Below is a small trained network, with its code and all its weights. Each question gives an input and a class and asks what happens when units are switched off, that is, made to give their printed mean instead of their output.

import numpy as np


def w(rows, s, z=0):
    codes = np.array(rows[::2]) - 128.0
    scale = np.full(codes.shape[1], s)
    scale[-1] = z or s
    return codes * scale


def f(y):
    return y / 2 * (1 + np.tanh(0.7978845608 * (y + 0.044715 * y**3)))


def log_softmax(a):
    a = a - a.max(-1, keepdims=True)
    return a - np.log(np.exp(a).sum(-1, keepdims=True))


def net(x, mask):
    res = np.array(x, float).reshape(1, 5) / 4 @ E
    y = f(res @ A[0][:, :-1].T + A[0][:, -1])
    res = res + np.where(mask, y, B[0][:, -1]) @ B[0][:, :-1]
    return log_softmax(res[-1] @ U[:, :-1].T + U[:, -1])


A, B = {}, {}
E = w([
[224,178,120,192,143,8],'x0',
[122,224,162,57,201,145],'x1',
[165,106,120,89,128,132],'x2',
[132,127,130,127,128,130],'x3',
[131,52,146,183,249,130],'x4',
],0.011)
A[0] = w([
[143,95,131,107,128,114,104],'neuron 0',
[195,122,143,144,83,139,141],'neuron 1',
[120,169,134,129,71,200,174],'neuron 2',
[105,89,121,133,200,184,115],'neuron 3',
[215,234,123,145,48,24,117],'neuron 4',
[127,117,167,125,70,118,154],'neuron 5',
[77,169,138,68,3,203,229],'neuron 6',
[125,121,98,143,201,37,88],'neuron 7',
[139,209,154,92,195,163,151],'neuron 8',
[169,110,167,156,109,185,143],'neuron 9',
[124,95,119,168,55,92,210],'neuron 10',
[121,235,166,56,224,142,177],'neuron 11',
[82,43,155,133,200,204,132],'neuron 12',
[114,170,126,114,133,164,97],'neuron 13',
[134,211,136,93,168,119,129],'neuron 14',
[149,165,126,112,204,152,153],'neuron 15',
[106,121,99,83,126,129,136],'neuron 16',
[160,163,150,135,76,75,111],'neuron 17',
[91,72,131,124,153,156,168],'neuron 18',
[229,125,153,219,237,66,47],'neuron 19',
[146,44,148,179,54,130,254],'neuron 20',
[142,114,124,140,186,39,96],'neuron 21',
],0.014,0.0071)
B[0] = w([
[135,143,108,168,114,141,130],'neuron 0',
[115,153,155,123,104,105,159],'neuron 1',
[134,109,96,124,82,187,178],'neuron 2',
[64,103,102,139,192,111,177],'neuron 3',
[251,169,108,93,207,57,252],'neuron 4',
[116,131,113,94,101,108,154],'neuron 5',
[134,106,151,109,3,219,240],'neuron 6',
[124,92,200,79,85,146,178],'neuron 7',
[113,163,143,97,174,184,195],'neuron 8',
[123,129,127,157,126,119,137],'neuron 9',
[102,153,134,120,79,68,190],'neuron 10',
[117,138,130,95,188,225,229],'neuron 11',
[95,123,158,175,208,60,201],'neuron 12',
[126,88,115,111,150,152,149],'neuron 13',
[190,135,133,127,167,178,180],'neuron 14',
[91,159,95,113,132,174,175],'neuron 15',
[111,133,125,153,113,151,146],'neuron 16',
[124,195,130,123,130,102,178],'neuron 17',
[138,120,117,187,163,120,167],'neuron 18',
[89,104,96,141,5,234,230],'neuron 19',
[147,80,117,210,66,73,202],'neuron 20',
[131,101,154,110,88,146,180],'neuron 21',
],0.028,0.022)
U = w([
[109,85,148,110,13,114,236],'0',
[109,122,152,45,117,236,184],'1',
[166,183,100,79,90,2,108],'2',
[195,192,117,37,213,156,1],'3',
[72,75,141,181,161,41,174],'4',
[27,138,135,86,254,158,67],'5',
],0.0085,0.003)

Each question gives the input, the list of numbers given to net, and the class t.
The units are the neurons (one row each of A and B). Each row of codes is followed by its name. A weight is (code - 128) times the scale printed after its matrix; where a second scale follows, it is the last column's (A, B and U).
mask holds one flag per neuron, in row order. A switched-off neuron (its flag False) gives its mean, the last column of its row in B, instead of its output. The means were averaged over made-up inputs and are rounded, as every weight is.
A unit's drop is (log p(t) with every unit on - log p(t) with that unit switched off) / (log p(t) with every unit on - log p(t) with every unit switched off).
The circuit of an input: a set's keep is (log p(t) with only the set's units on - log p(t) with every unit switched off) / (log p(t) with every unit on - log p(t) with every unit switched off). Starting from the 12 units with the biggest drops (on a tie, the unit counted first), units are removed one at a time, each time the one whose removal leaves the highest keep (on an exact tie, the one counted first), for as long as the keep stays at least 0.8.
circuit, biggest first: the units of the circuit, biggest drop first
top k neurons: the k neurons with the biggest drops, biggest first
drop of u: that unit's drop, to one decimal
input [5,1,-7,7,-3], class 3: top neuron => [neuron 20]
input [-5,1,-1,-3,1], class 5: circuit, biggest first => [neuron 19; neuron 12]
input [0,2,6,-4,7], class 5: top 3 neurons => [neuron 6; neuron 12; neuron 3]
input [6,5,5,1,0], class 3: top 2 neurons => [neuron 4; neuron 6]
input [-5,-3,-3,-5,0], class 0: top 2 neurons => [neuron 6; neuron 4]
input [-4,-2,-6,5,1], class 4: top 2 neurons => [neuron 19; neuron 12]
input [-7,-4,-1,0,1], class 4: top 2 neurons => [neuron 12; neuron 19]
input [1,0,5,-1,-7], class 2: top 2 neurons => [neuron 4; neuron 19]
input [1,4,-8,4,-8], class 3: top 2 neurons => [neuron 4; neuron 19]
input [6,8,-4,-7,-1], class 3: drop of neuron 4 => 1.4
input [1,-2,4,7,-2], class 2: drop of neuron 19 => 0.3
input [-8,-7,-6,0,-2], class 0: drop of neuron 6 => 0.2
